
[52 154 118 93 -81 -38 -188 -107 -156 182 -2 -123 -533 115 -121 -145 -91]
[-151 0 117 16 89 35 -342 61 -179 109 86 -305 -372 41 -9 -365 -26]
[-46 -19 -83 33 -93 7 -262 271 171 81 -190 56 388 -81 -36 399 57]
[-13 -47 55 -26 -7 41 -2 -58 -51 -61 29 -15 -1 -55 80 -19 12]
[-81 -48 -262 -184 245 -68 -59 -263 16 -54 -164 23 186 -68 21 -175 -202]
[-106 -223 117 16 -123 125 -126 -71 -153 -37 -50 14 -106 -109 31 13 38]
[-98 -22 102 -66 -57 106 51 -156 -58 155 125 -64 -92 198 82 -55 -66]
[-210 -139 -28 -102 51 86 -163 -171 -73 15 -89 29 109 -85 30 -38 -106]
[-144 -111 68 -23 -212 136 -178 -42 -43 223 -119 40 -50 119 -53 236 8]
[-89 -32 -62 -84 99 14 -60 -111 -8 32 2 -50 74 18 57 -117 -111]
[-286 -283 334 242 -274 247 -246 -40 -171 129 87 60 -94 -126 -6 70 -103]
[19 -1 -47 -89 98 12 147 53 132 -106 117 -30 376 -10 197 23 26]
[97 -43 -124 -67 -28 -45 -1 -246 -39 -16 -226 122 -95 -45 -64 78 -71]
[-128 201 2 -111 293 -21 41 -147 14 -142 209 -30 313 -156 189 -218 -170]
[-33 153 23 -107 -3 34 183 -256 42 150 109 46 64 210 77 41 -145]
[-191 -260 106 161 -144 139 -253 183 10 206 39 -121 53 67 -2 13 -62]
[75 -170 -52 54 -278 51 -125 166 103 259 -210 -7 -28 225 -98 328 82]
[11 -415 -37 49 -62 97 227 -53 73 -57 77 2 213 49 162 -79 -64]
[-73 -87 -141 -165 102 30 132 -190 74 124 39 -60 164 217 106 -123 -153]
[282 160 131 169 -178 -77 -53 155 -11 -66 -46 13 -233 -98 -53 219 141]
[224 -61 -56 36 -99 -58 51 -3 18 -102 -151 61 -69 -63 -4 151 77]
[-30 352 31 66 16 -71 -299 157 74 217 -18 -87 29 48 -87 128 -78]
[-141 -500 183 186 -146 186 -110 -21 -169 -91 62 -35 -111 -178 80 -176 -32]
[63 141 -110 -3 -2 -73 -94 23 118 172 -99 -29 55 117 -63 113 -97]
[4 127 -13 -100 107 2 190 -26 131 -60 168 6 361 26 199 40 -39]
[-231 -38 -36 -125 239 66 -71 148 116 -134 153 -74 626 -159 242 -51 -10]
[-132 -717 5 100 -64 172 -61 -57 -140 -138 -47 -65 -45 -148 102 -291 -37]
[35 -105 -42 69 -114 -4 -288 242 37 30 -222 -24 50 -94 -74 225 106]
[13 56 -48 -8 -1 -29 -63 -138 -1 -32 -114 116 84 -130 -20 106 -95]
[100 293 31 -7 44 -78 93 -229 -18 96 97 -22 -193 120 -7 -99 -180]
[-184 8 -53 -85 13 62 -270 98 46 267 -62 -143 76 182 -22 42 -40]
[-397 128 246 -57 21 173 -294 -175 -200 219 160 -93 -134 44 19 -143 -150]
[119 44 12 26 58 -47 49 103 51 -117 86 -86 76 -54 113 -43 42]
[35 74 -53 -109 36 -9 174 -234 19 164 85 -73 -111 280 59 -132 -142]
[152 316 -22 83 -73 -116 -149 138 114 186 -78 -33 -55 98 -116 220 -29]
[27 -504 -55 90 -64 69 118 -187 -67 -68 -32 -18 -106 -10 62 -260 -133]
[129 -6 -110 169 18 -109 -44 104 157 129 -1 -98 41 100 -46 -73 -179]
[78 -78 14 31 -85 18 -61 118 15 -99 -74 15 67 -114 47 156 116]
[168 -12 -38 39 -212 -20 -83 143 78 13 -229 101 55 -33 -55 410 149]
[-7 31 24 0 28 -1 -132 48 -32 -99 -44 -8 58 -162 34 50 43]
[-17 311 -101 -106 364 -154 -21 -269 -31 -80 101 -82 -1 -96 55 -392 -280]
[-123 -261 304 303 -250 172 -278 282 -98 99 123 -128 -141 -62 16 18 48]
[-150 -78 -55 -1 -92 55 -388 145 29 232 -228 -50 61 51 -110 197 -7]
[14 169 -1 -34 137 -58 -96 6 -8 -83 39 -58 57 -126 56 -78 -34]
[-11 33 -130 -90 79 -30 -8 -12 112 172 -5 -119 97 218 37 -59 -97]
[169 31 97 93 -170 -8 57 -128 -69 -45 -55 110 -209 -71 -27 144 4]
[229 -66 -62 26 -109 -45 77 119 95 -95 -115 46 74 -33 36 227 134]
[-29 -228 -6 80 18 64 201 32 143 26 220 -72 310 103 190 -121 -134]
[-232 -142 198 28 -49 144 -333 -23 -234 -6 -3 -81 -208 -167 7 -114 17]
[-364 187 126 -107 185 101 -312 73 -38 145 199 -194 183 16 105 -147 -82]
[253 -27 -156 14 -77 -88 109 118 181 -59 -147 66 195 6 27 268 81]
[85 -265 -103 -68 -222 98 204 79 196 128 -85 49 288 265 96 340 110]
[170 -119 104 49 -182 46 131 -26 -51 -78 2 14 -170 2 70 100 133]
[83 155 -74 102 -72 -96 -337 218 79 175 -206 -50 -54 14 -159 210 -3]
[148 -183 124 332 -354 23 -70 -9 -24 12 -164 215 -133 -174 -134 309 -62]
[84 17 -4 29 53 -48 -84 96 -1 -123 -8 -68 19 -132 54 -40 39]
[69 46 -15 16 60 -62 -89 -45 -49 -57 -46 -54 -118 -89 0 -103 -38]
[9 -127 2 17 -109 43 -73 -85 -43 -16 -143 95 -14 -89 -20 133 -6]
[82 127 190 136 -207 14 -186 25 -116 97 -57 -1 -340 -27 -99 164 44]
[-89 -262 -4 -29 -230 122 -163 -147 -91 49 -292 179 -23 -77 -78 298 19]
[8 -156 -34 28 55 -6 -191 174 -22 -94 -54 -143 11 -123 47 -102 72]
[-193 -321 280 161 -218 240 70 -49 -68 145 266 -50 -32 126 133 -66 -88]
[-13 153 142 32 -12 15 -43 -133 -97 51 100 -32 -183 4 21 -76 -80]
[-17 -122 83 6 -271 125 -61 79 16 271 -44 -60 -115 281 -9 237 95]
[124 65 170 38 -220 80 175 77 46 114 154 -41 -68 214 98 211 118]
[196 -123 -82 99 -103 -70 -172 177 18 -48 -224 -37 -122 -84 -78 114 107]
[215 -77 -80 4 -200 -7 215 -71 119 152 -87 57 -50 264 -11 215 -6]
[-89 -133 115 -22 1 89 -68 -144 -179 -99 40 -33 -156 -123 78 -154 -7]
[-14 -118 43 53 -90 47 -288 330 4 3 -87 -136 25 -63 11 130 189]
[51 336 -148 -34 204 -164 -127 -7 123 110 -26 -81 106 58 -43 -70 -192]
[128 58 -79 25 121 -115 -117 114 25 -114 -44 -117 -18 -125 23 -115 11]
[396 -240 180 417 -525 2 108 43 -28 -65 -165 244 -328 -143 -126 426 85]

[-8 97 -165 -247 229 -83 124 -38 -188 183 122 123 -125 -1 -96 -74 61 -27 100 121 -22 155 -15 257 -9] | 63
[48 292 79 -227 -199 -203 -417 -79 -46 110 167 -182 88 34 -163 24 100 60 -50 170 115 -164 72 221 117] | 37
[164 169 0 -220 -88 -131 -371 -126 -159 64 242 -85 82 -54 -137 93 17 16 -110 31 71 -151 109 105 151] | 3
[-70 -184 -207 494 525 21 767 -46 -180 -12 247 3 93 -409 60 -225 85 295 -71 54 -309 -215 -53 -180 -73] | 0
[-36 140 193 -112 15 -93 -254 -114 10 -24 -137 127 -123 -21 245 224 -156 -215 -68 -88 296 3 100 112 152] | 7
[196 -125 -33 191 206 42 114 -148 -101 -104 309 -17 217 -276 -17 73 108 24 4 -61 -226 -214 19 -165 38] | 29
[146 -277 -109 63 189 -15 135 -28 15 143 -98 326 -228 -273 165 238 -360 -275 229 41 -49 357 -21 31 -336] | 18
[-238 49 79 18 272 -39 90 55 -15 125 -121 211 -312 -60 168 -128 86 -134 140 -35 157 318 -15 108 -69] | 8
[320 109 98 -272 63 -149 -41 -262 -262 61 260 57 126 -69 -32 261 153 -235 194 305 -166 -45 -53 262 129] | 66
[-63 -136 -42 417 155 -77 232 47 26 115 64 -37 -15 -361 49 -111 -44 155 42 117 -122 -32 -16 -104 -244] | 56
[-204 -24 -167 18 334 139 -4 44 21 -103 -1 160 -165 -49 74 -153 -77 66 -225 -488 221 23 157 -155 93] | 31
[-177 290 179 -226 129 14 -311 -83 -39 -137 30 44 -55 147 89 -49 213 -80 -172 -309 333 -102 130 53 376] | 10
[37 31 41 70 19 26 124 -164 341 -266 -40 -54 338 -29 125 297 -238 -44 -36 -19 -49 -454 49 39 64] | 69
[107 -111 -95 -59 -166 -7 -550 108 197 159 65 44 -106 -136 -203 -1 -85 -88 170 -107 57 272 86 -41 -334] | 24
[-458 154 220 63 -90 -57 -184 195 569 89 -428 50 -221 118 142 -104 -45 -123 252 37 292 235 -18 222 -278] | 2
[179 276 116 -255 -231 -241 -393 -138 -98 153 246 -197 167 -2 -197 104 150 2 63 347 -20 -175 23 278 96] | 46
[-51 424 -131 -414 -157 -213 -220 -80 17 74 138 -237 165 202 -233 6 -93 211 -205 191 145 -385 115 391 200] | 68
[-71 152 407 337 111 -179 -6 -38 -235 176 323 -203 59 -269 -38 -309 800 49 291 357 -196 19 -154 10 27] | 71
[267 170 -226 -448 -19 -84 -388 -97 -279 149 502 -117 133 26 -456 -95 263 101 7 58 -112 -58 76 159 108] | 64
[-111 -93 -115 331 12 -101 39 134 137 203 54 -103 -48 -296 -101 -190 -67 223 56 131 -62 38 5 -50 -357] | 55
[-26 -62 -481 160 360 -27 597 -48 -126 2 195 -35 106 -230 -69 -99 -342 398 -307 -2 -146 -365 84 -8 -12] | 1
[-163 177 -70 -15 152 -95 -53 -12 -152 47 107 -50 -82 -71 13 -148 -16 201 -278 -118 209 -158 126 26 174] | 48
[81 101 -84 73 -95 -158 23 -96 83 4 159 -221 265 -144 -98 99 -179 205 -109 224 -91 -417 53 108 -16] | 70
[-206 -23 -176 -6 245 7 321 39 226 31 -237 204 -157 0 149 33 -343 -58 46 -29 103 96 17 178 -167] | 30
[181 110 13 -455 -91 -177 -335 -62 -88 295 21 173 -191 50 -91 184 -28 -329 328 289 51 390 -36 400 -146] | 51
[-242 140 486 330 134 -78 4 -31 77 -19 -1 -54 -4 -146 219 -141 512 -97 209 108 36 1 -88 -5 57] | 54
[73 -80 -217 -176 219 35 -131 11 -157 129 163 195 -192 -98 -115 -76 2 -65 35 -191 34 271 71 -14 -83] | 61
[129 94 -41 -62 86 -20 -141 -148 -148 -86 330 -102 199 -102 -111 12 126 101 -170 -118 -34 -303 103 -57 227] | 62
[-355 177 95 11 176 -58 259 12 282 -28 -335 128 -134 97 281 42 -181 -104 55 44 229 -3 -2 259 -13] | 42
[-313 52 393 242 201 -143 -18 82 -45 223 -235 216 -471 -188 359 -136 223 -237 237 82 256 481 -73 76 -124] | 59
